Here is a tiny trained network, its code and every weight. The questions are about switching its units off for an input and a class, where a switched-off unit gives its printed mean instead of its output.

import numpy as np


def w(rows, s, z=0):
    codes = np.array(rows[::2]) - 128.0
    scale = np.full(codes.shape[1], s)
    scale[-1] = z or s
    return codes * scale


def norm(h):
    return h / np.sqrt((h * h).mean(-1, keepdims=True) + 1e-5)


def f(y):
    return np.maximum(y, 0)


def log_softmax(a):
    a = a - a.max(-1, keepdims=True)
    return a - np.log(np.exp(a).sum(-1, keepdims=True))


def net(x, mask):
    res = np.array(x, float).reshape(1, 6) / 4 @ E
    u = 0
    for l in range(2):
        y = f(norm(res) @ A[l][:, :-1].T + A[l][:, -1])
        res = res + np.where(mask[u : u + 8], y, B[l][:, -1]) @ B[l][:, :-1]
        u += 8
    return log_softmax(norm(res)[-1] @ U[:, :-1].T + U[:, -1])


A, B = {}, {}
E = w([
[148,192,70,211,73],'x0',
[111,32,16,64,81],'x1',
[125,136,105,236,206],'x2',
[158,155,167,115,153],'x3',
[101,143,90,245,221],'x4',
[194,174,164,2,86],'x5',
],0.0066)
A[0] = w([
[80,127,96,158,123,202],'L0N0',
[165,167,132,141,114,152],'L0N1',
[83,114,43,109,103,207],'L0N2',
[164,24,105,78,148,211],'L0N3',
[130,160,92,144,106,188],'L0N4',
[103,255,128,161,61,208],'L0N5',
[128,163,47,116,109,11],'L0N6',
[210,164,90,88,160,140],'L0N7',
],0.0095,0.0012)
B[0] = w([
[210,100,181,98,104,209],'L0N0',
[168,163,181,131,100,175],'L0N1',
[196,192,130,79,101,244],'L0N2',
[133,121,115,108,166,255],'L0N3',
[107,108,204,116,64,183],'L0N4',
[1,178,201,124,141,241],'L0N5',
[104,185,119,128,206,181],'L0N6',
[180,38,131,167,85,190],'L0N7',
],0.0071,0.0047)
A[1] = w([
[128,180,90,116,238,217],'L1N0',
[107,250,80,166,60,74],'L1N1',
[156,122,34,107,115,8],'L1N2',
[97,219,63,153,231,150],'L1N3',
[108,230,176,29,40,94],'L1N4',
[168,107,68,158,252,98],'L1N5',
[106,182,97,182,2,30],'L1N6',
[155,42,202,113,212,141],'L1N7',
],0.0073,0.0011)
B[1] = w([
[72,140,61,49,130,177],'L1N0',
[33,119,166,137,189,187],'L1N1',
[96,245,84,224,165,171],'L1N2',
[94,86,91,81,241,182],'L1N3',
[167,83,240,44,152,253],'L1N4',
[218,147,137,131,58,189],'L1N5',
[69,1,187,157,175,180],'L1N6',
[58,148,227,201,101,202],'L1N7',
],0.0069,0.0062)
U = w([
[112,148,129,47,227,220],'0',
[58,110,165,53,198,36],'1',
[130,254,84,50,174,249],'2',
[141,146,151,94,150,103],'3',
[236,157,164,113,189,72],'4',
[214,81,175,158,94,45],'5',
],0.0067,0.0018)

Each question gives the input, the list of numbers given to net, and the class t.
The units are the neurons (one row each of A and B). Each row of codes is followed by its name. A weight is (code - 128) times the scale printed after its matrix; where a second scale follows, it is the last column's (A, B and U).
mask holds one flag per neuron, layer by layer. A switched-off neuron (its flag False) gives its mean, the last column of its row in B, instead of its output. The means were averaged over made-up inputs and are rounded, as every weight is.
A unit's drop is (log p(t) with every unit on - log p(t) with that unit switched off) / (log p(t) with every unit on - log p(t) with every unit switched off).
The circuit of an input: a set's keep is (log p(t) with only the set's units on - log p(t) with every unit switched off) / (log p(t) with every unit on - log p(t) with every unit switched off). Starting from the 12 units with the biggest drops (on a tie, the unit counted first), units are removed one at a time, each time the one whose removal leaves the highest keep (on an exact tie, the one counted first), for as long as the keep stays at least 0.8.
units of the circuit, in order: the units of the circuit, biggest drop first
top k neurons: the k neurons with the biggest drops, biggest first
k most important neurons of layer l: the k neurons of layer l with the biggest drops, biggest first
drop when u is switched off: that unit's drop, to one decimal
input [5,7,-1,-6,0,-3], class 2: units of the circuit, in order	L1N2, L0N2
input [-5,3,-1,-6,5,-8], class 5: top 3 neurons	L0N0, L1N5, L0N5
input [-2,1,6,-5,3,3], class 4: units of the circuit, in order	L1N5
input [8,4,7,6,-7,6], class 1: units of the circuit, in order	L0N5, L1N6, L1N1
input [-1,-1,1,-4,1,7], class 5: units of the circuit, in order	L0N7, L1N3
input [8,5,8,-7,-7,5], class 1: units of the circuit, in order	L1N6, L1N1
input [0,1,1,1,-1,3], class 5: top 2 neurons	L0N7, L0N5
input [-1,6,5,4,5,8], class 5: 2 most important neurons of layer 0	L0N7, L0N5
input [2,5,0,1,3,-1], class 2: top 3 neurons	L0N5, L0N6, L1N2
input [-2,1,1,-5,-7,-8], class 5: top 2 neurons	L0N5, L0N0
input [0,8,5,3,1,-2], class 2: top 2 neurons	L1N2, L0N2
input [8,1,0,-1,-1,2], class 1: drop when L0N5 is switched off	0.1
input [7,-4,0,6,3,3], class 1: drop when L0N5 is switched off	0.4
input [-3,2,5,4,5,7], class 5: top neuron	L0N7
